Below is a small trained network, with its code and all its weights. Each question gives an input and a class and asks what happens when units are switched off, that is, made to give their printed mean instead of their output.

import numpy as np


def w(rows, s, z=0):
    codes = np.array(rows[::2]) - 128.0
    scale = np.full(codes.shape[1], s)
    scale[-1] = z or s
    return codes * scale


def norm(h):
    return h / np.sqrt((h * h).mean(-1, keepdims=True) + 1e-5)


def f(y):
    return np.maximum(y, 0)


def log_softmax(a):
    a = a - a.max(-1, keepdims=True)
    return a - np.log(np.exp(a).sum(-1, keepdims=True))


def net(x, mask):
    res = np.array(x, float).reshape(1, 5) / 4 @ E
    u = 0
    for l in range(4):
        y = f(norm(res) @ A[l][:, :-1].T + A[l][:, -1])
        res = res + np.where(mask[u : u + 4], y, B[l][:, -1]) @ B[l][:, :-1]
        u += 4
    return log_softmax(norm(res)[-1] @ U[:, :-1].T + U[:, -1])


A, B = {}, {}
E = w([
[154,255,144,155,118,131,118,187,143],'x0',
[58,76,156,197,179,166,98,159,192],'x1',
[133,152,115,199,119,165,161,61,133],'x2',
[151,128,184,79,181,151,129,140,146],'x3',
[107,162,199,127,169,118,23,85,49],'x4',
],0.008)
A[0] = w([
[1,91,44,205,194,181,165,139,116,18],'L0N1',
[98,128,131,82,159,170,38,141,167,21],'L0N2',
[133,86,187,173,130,83,67,42,84,170],'L0N3',
[139,168,23,85,109,81,122,27,129,4],'L0N4',
],0.0065,0.002)
B[0] = w([
[254,30,110,157,57,155,70,176,133,242],'L0N1',
[181,114,139,92,72,87,133,89,97,192],'L0N2',
[132,98,102,76,150,123,164,142,163,254],'L0N3',
[141,91,179,161,126,45,190,104,58,200],'L0N4',
],0.0088,0.0045)
A[1] = w([
[9,44,113,248,77,119,97,151,184,61],'L1N1',
[180,209,144,105,151,142,134,250,176,180],'L1N2',
[137,115,88,48,59,148,192,208,242,3],'L1N3',
[159,254,159,155,142,156,78,114,167,81],'L1N4',
],0.0046,0.003)
B[1] = w([
[211,131,183,147,93,156,46,204,204,212],'L1N1',
[53,158,97,168,157,181,139,100,133,253],'L1N2',
[115,175,117,82,177,46,161,127,160,222],'L1N3',
[1,90,152,220,131,213,96,154,83,181],'L1N4',
],0.0096,0.0035)
A[2] = w([
[88,158,173,177,95,186,154,214,3,152],'L2N1',
[75,195,105,73,163,78,175,191,254,5],'L2N2',
[223,155,99,189,158,109,190,129,60,100],'L2N3',
[73,211,159,117,187,129,134,176,189,131],'L2N4',
],0.0061,0.0029)
B[2] = w([
[124,125,151,138,27,199,193,119,38,254],'L2N1',
[101,119,53,124,236,54,167,183,216,254],'L2N2',
[158,153,118,100,103,22,123,7,108,245],'L2N3',
[105,77,29,219,255,120,207,128,86,252],'L2N4',
],0.0072,0.003)
A[3] = w([
[116,49,150,95,75,81,184,166,147,2],'L3N1',
[90,33,244,52,219,123,50,126,104,170],'L3N2',
[144,84,100,216,130,166,29,231,241,44],'L3N3',
[189,79,121,226,81,103,139,102,255,126],'L3N4',
],0.0064,0.0018)
B[3] = w([
[152,254,191,187,179,140,115,93,116,180],'L3N1',
[47,174,73,90,81,183,77,152,175,242],'L3N2',
[228,184,204,107,84,21,97,243,46,255],'L3N3',
[132,77,172,159,135,212,75,96,171,235],'L3N4',
],0.0088,0.0067)
U = w([
[190,54,144,158,122,198,145,33,196,2],'0',
[54,183,162,212,134,221,138,167,42,112],'1',
[213,85,215,157,79,129,44,230,177,186],'2',
[106,151,74,106,247,59,206,199,211,131],'3',
[156,169,137,75,40,26,189,41,68,172],'4',
[27,130,125,13,135,176,33,121,152,156],'5',
],0.013,0.0033)

Each question gives the input, the list of numbers given to net, and the class t.
The units are the neurons (one row each of A and B). Each row of codes is followed by its name. A weight is (code - 128) times the scale printed after its matrix; where a second scale follows, it is the last column's (A, B and U).
mask holds one flag per neuron, layer by layer. A switched-off neuron (its flag False) gives its mean, the last column of its row in B, instead of its output. The means were averaged over made-up inputs and are rounded, as every weight is.
A unit's drop is (log p(t) with every unit on - log p(t) with that unit switched off) / (log p(t) with every unit on - log p(t) with every unit switched off).
The circuit of an input: a set's keep is (log p(t) with only the set's units on - log p(t) with every unit switched off) / (log p(t) with every unit on - log p(t) with every unit switched off). Starting from the 12 units with the biggest drops (on a tie, the unit counted first), units are removed one at a time, each time the one whose removal leaves the highest keep (on an exact tie, the one counted first), for as long as the keep stays at least 0.8.
circuit, biggest first: the units of the circuit, biggest drop first
top k neurons: the k neurons with the biggest drops, biggest first
drop of u: that unit's drop, to one decimal
input [-3,0,4,-7,-7], class 2: circuit, biggest first : L1N1, L0N1
input [7,6,-7,-4,-6], class 3: circuit, biggest first : L2N2
input [-1,7,-6,7,-4], class 3: circuit, biggest first : L1N3, L2N2
input [8,-5,0,-5,1], class 1: circuit, biggest first : L1N4, L3N3
input [8,6,-7,-6,-4], class 3: top 3 neurons : L1N3, L2N2, L2N4
input [7,-7,-6,-6,-6], class 3: top 2 neurons : L2N2, L1N3
input [1,2,6,-2,6], class 2: circuit, biggest first : L0N3, L1N2
input [8,2,-1,0,-6], class 3: top 2 neurons : L1N3, L2N2
input [0,7,-3,7,2], class 5: top 3 neurons : L3N2, L0N2, L1N1
input [-4,-6,4,8,5], class 5: top 2 neurons : L3N2, L3N3
input [2,3,-2,0,-5], class 3: top 4 neurons : L1N3, L2N2, L1N2, L2N4
input [5,7,0,2,4], class 1: top 2 neurons : L1N4, L2N1
input [-6,-6,-8,6,-1], class 5: top 2 neurons : L3N2, L3N3
input [6,5,2,5,-7], class 3: top neuron : L1N3
input [3,-7,3,5,8], class 1: drop of L0N2 : 0.4
input [-4,-2,2,2,4], class 5: drop of L3N2 : 0.1
input [2,-5,-3,8,0], class 3: drop of L3N1 : 0.1
